Look-ups in named tables: a row name and a column name give one cell, copied from the table.

Table lilasa
fields: bir, ros
godamat: [2.7, 2.8]
ped: [2.8, 2.6]
mivina: [9.3, 3.1]
fup: [1.6, 5.3]
lil: [3.0, 1.8]
kotus: [2.0, 2.7]
ret: [9.2, 4.7]
gabesiz: [6.1, 9.0]
mel: [4.3, 9.1]

What is the ros of mivina in lilasa?
3.1
What is the ros of ret in lilasa?
4.7
What is the ros of gabesiz in lilasa?
9.0
What is the ros of godamat in lilasa?
2.8
What is the bir of godamat in lilasa?
2.7
What is the ros of ped in lilasa?
2.6
What is the bir of fup in lilasa?
1.6
What is the bir of lil in lilasa?
3.0
What is the ros of lil in lilasa?
1.8
What is the bir of mel in lilasa?
4.3

zat =
	nur	ruv	gumeg	debinug	pez	tirivil	muka	pusa	rela
sanis	671	238	639	650	263	297	597	506	512
rar	240	475	463	391	599	530	375	155	479
vuve	576	463	522	522	423	444	499	575	454
tefil	772	482	575	549	305	383	455	843	295
bafat	214	416	481	409	588	509	398	70	520
lor	599	213	593	678	320	339	721	405	698
nokudig	388	546	460	409	556	531	383	405	416
gul	656	289	650	582	267	300	461	520	356

What is the muka of lor in zat?
721
What is the tirivil of tefil in zat?
383
What is the ruv of sanis in zat?
238
What is the nur of tefil in zat?
772
What is the muka of nokudig in zat?
383
What is the rela of lor in zat?
698
What is the gumeg of vuve in zat?
522
What is the muka of vuve in zat?
499
What is the gumeg of lor in zat?
593
What is the pusa of rar in zat?
155
What is the pusa of bafat in zat?
70
What is the pez of tefil in zat?
305

lavifet
|  | som | mubon | doniko | fikamut | fep | ropi | mikubi |
|---|---|---|---|---|---|---|---|
| fazuren | 655 | 746 | 953 | 690 | 965 | 425 | 515 |
| viderof | 33 | 441 | 356 | 806 | 672 | 588 | 496 |
| rol | 86 | 790 | 798 | 808 | 56 | 630 | 807 |
| kog | 579 | 618 | 700 | 710 | 521 | 409 | 597 |

fep of rol = 56
mikubi of viderof = 496
fep of kog = 521
doniko of kog = 700
mubon of rol = 790
ropi of viderof = 588
mubon of fazuren = 746
fep of fazuren = 965
doniko of fazuren = 953
mubon of kog = 618
som of rol = 86

lok:
columns: fenize, sitokop, fonokef, bomar, punetul, gisu, suz, kizam, piv
pez: [28377, -10510, 52148, -50071, -11607, -61186, -55839, 69255, -1227]
dud: [44745, -15753, -51268, 13452, 42194, 46885, 21869, -2310, 40481]
ruf: [26570, 37819, 37060, -55231, 41202, 12112, 23848, 19897, -29661]
vatebi: [32217, 50822, 56799, 12700, 6185, -73347, -65358, -20369, -72111]
lor: [76996, -16227, -29068, -80712, -30353, -35317, -70733, -7311, 6635]
sadi: [-15766, -7850, 38983, 4357, 33208, -83532, -53925, 73605, -40287]
mumugud: [43640, 37456, -7013, -8865, -15651, -74475, -69071, -29765, -61607]
safura: [-35262, -6460, -10881, 72631, -15457, 73939, 68215, -18924, 64160]
pom: [-29397, 70820, -33684, 79500, 73708, 5013, -14092, 28273, -37184]

pez, bomar -> -50071
lor, suz -> -70733
mumugud, suz -> -69071
pez, fenize -> 28377
ruf, kizam -> 19897
safura, kizam -> -18924
vatebi, suz -> -65358
dud, fonokef -> -51268
safura, punetul -> -15457
sadi, kizam -> 73605
vatebi, sitokop -> 50822
lor, kizam -> -7311
pez, piv -> -1227
ruf, bomar -> -55231
pez, sitokop -> -10510
safura, sitokop -> -6460
ruf, gisu -> 12112
Which row has the largest fenize? lor

fav =
         tuzivod    vil   lapo  videk    dat
fugega     50888  51610  54278  26777  31568
pogutu     43507  85411  51403  66849  40334
lud        44278  57469  66803  40699  23964
ged        25840  49911  23217  38189  69605
lil        79387  69781  68179  17604  77505
bukalur    72667  76066  83182  45821  63919
lafipel    31822  26062  70016  42151  30644

vil of fugega: 51610
vil of lafipel: 26062
tuzivod of lud: 44278
lapo of bukalur: 83182
vil of ged: 49911
lapo of ged: 23217
tuzivod of fugega: 50888
videk of bukalur: 45821
lapo of pogutu: 51403
videk of lafipel: 42151
lapo of lafipel: 70016
dat of lafipel: 30644
lapo of lud: 66803
vil of bukalur: 76066
dat of fugega: 31568
tuzivod of ged: 25840

tefi.tsv
	zerosus	povas	tif	mov	konup	ganolun
logivak	-210	-26	-170	-139	401	675
lib	306	-465	-233	-387	429	203
kiruvaz	41	-648	-564	140	14	-178
selilam	427	164	272	-51	-73	-571
sepov	247	-40	-191	-206	191	-28
ropapu	177	113	16	-425	211	-858
lororud	138	269	319	-480	-348	-761
kub	24	218	368	456	505	-420
ril	-304	518	533	16	-328	-596
gogura	130	-322	-386	360	146	-343
duli	-149	500	456	216	-137	419
gupezif	-202	-91	-245	462	126	-233

What is the zerosus of kub in tefi? 24
What is the mov of lororud in tefi? -480
What is the povas of gogura in tefi? -322
What is the tif of selilam in tefi? 272
What is the povas of kub in tefi? 218
What is the konup of ropapu in tefi? 211
What is the tif of kiruvaz in tefi? -564
What is the tif of sepov in tefi? -191
What is the tif of gogura in tefi? -386
What is the tif of duli in tefi? 456
What is the tif of logivak in tefi? -170
What is the konup of duli in tefi? -137

saka
|  | dekeze | reg | tem | vosa | pebib | nibep |
|---|---|---|---|---|---|---|
| nulore | 128 | 194 | 78 | 184 | 157 | 145 |
| beraf | 64 | 110 | 65 | 190 | 166 | 130 |
| muvider | 119 | 55 | 69 | 180 | 127 | 181 |

nibep of muvider: 181
pebib of beraf: 166
reg of beraf: 110
tem of nulore: 78
dekeze of beraf: 64
nibep of beraf: 130
dekeze of muvider: 119
reg of muvider: 55
dekeze of nulore: 128
nibep of nulore: 145
pebib of muvider: 127
pebib of nulore: 157

bomid =
columns: geg, tep
feli: [-56.916, 43.605]
kep: [45.282, 60.225]
solubos: [-22.850, 51.915]
kuruna: [-5.817, 76.845]
fikazaz: [-22.850, 60.225]
divupe: [-5.817, 51.915]
nor: [-22.850, 10.364]
nuzozif: [-22.850, 26.984]
moloron: [79.347, 2.054]
bokev: [79.347, 10.364]
bapu: [62.315, 35.294]
guturim: [45.282, 26.984]
mubopu: [45.282, 43.605]
famades: [-22.850, 35.294]

What is the geg of nuzozif in bomid? -22.850
What is the tep of kep in bomid? 60.225
What is the geg of nor in bomid? -22.850
What is the geg of kep in bomid? 45.282
What is the geg of feli in bomid? -56.916
What is the tep of nuzozif in bomid? 26.984
What is the tep of bokev in bomid? 10.364
What is the tep of nor in bomid? 10.364
What is the geg of mubopu in bomid? 45.282
What is the geg of fikazaz in bomid? -22.850
What is the tep of bapu in bomid? 35.294
What is the geg of guturim in bomid? 45.282
What is the geg of divupe in bomid? -5.817
Which row has the largest tep? kuruna

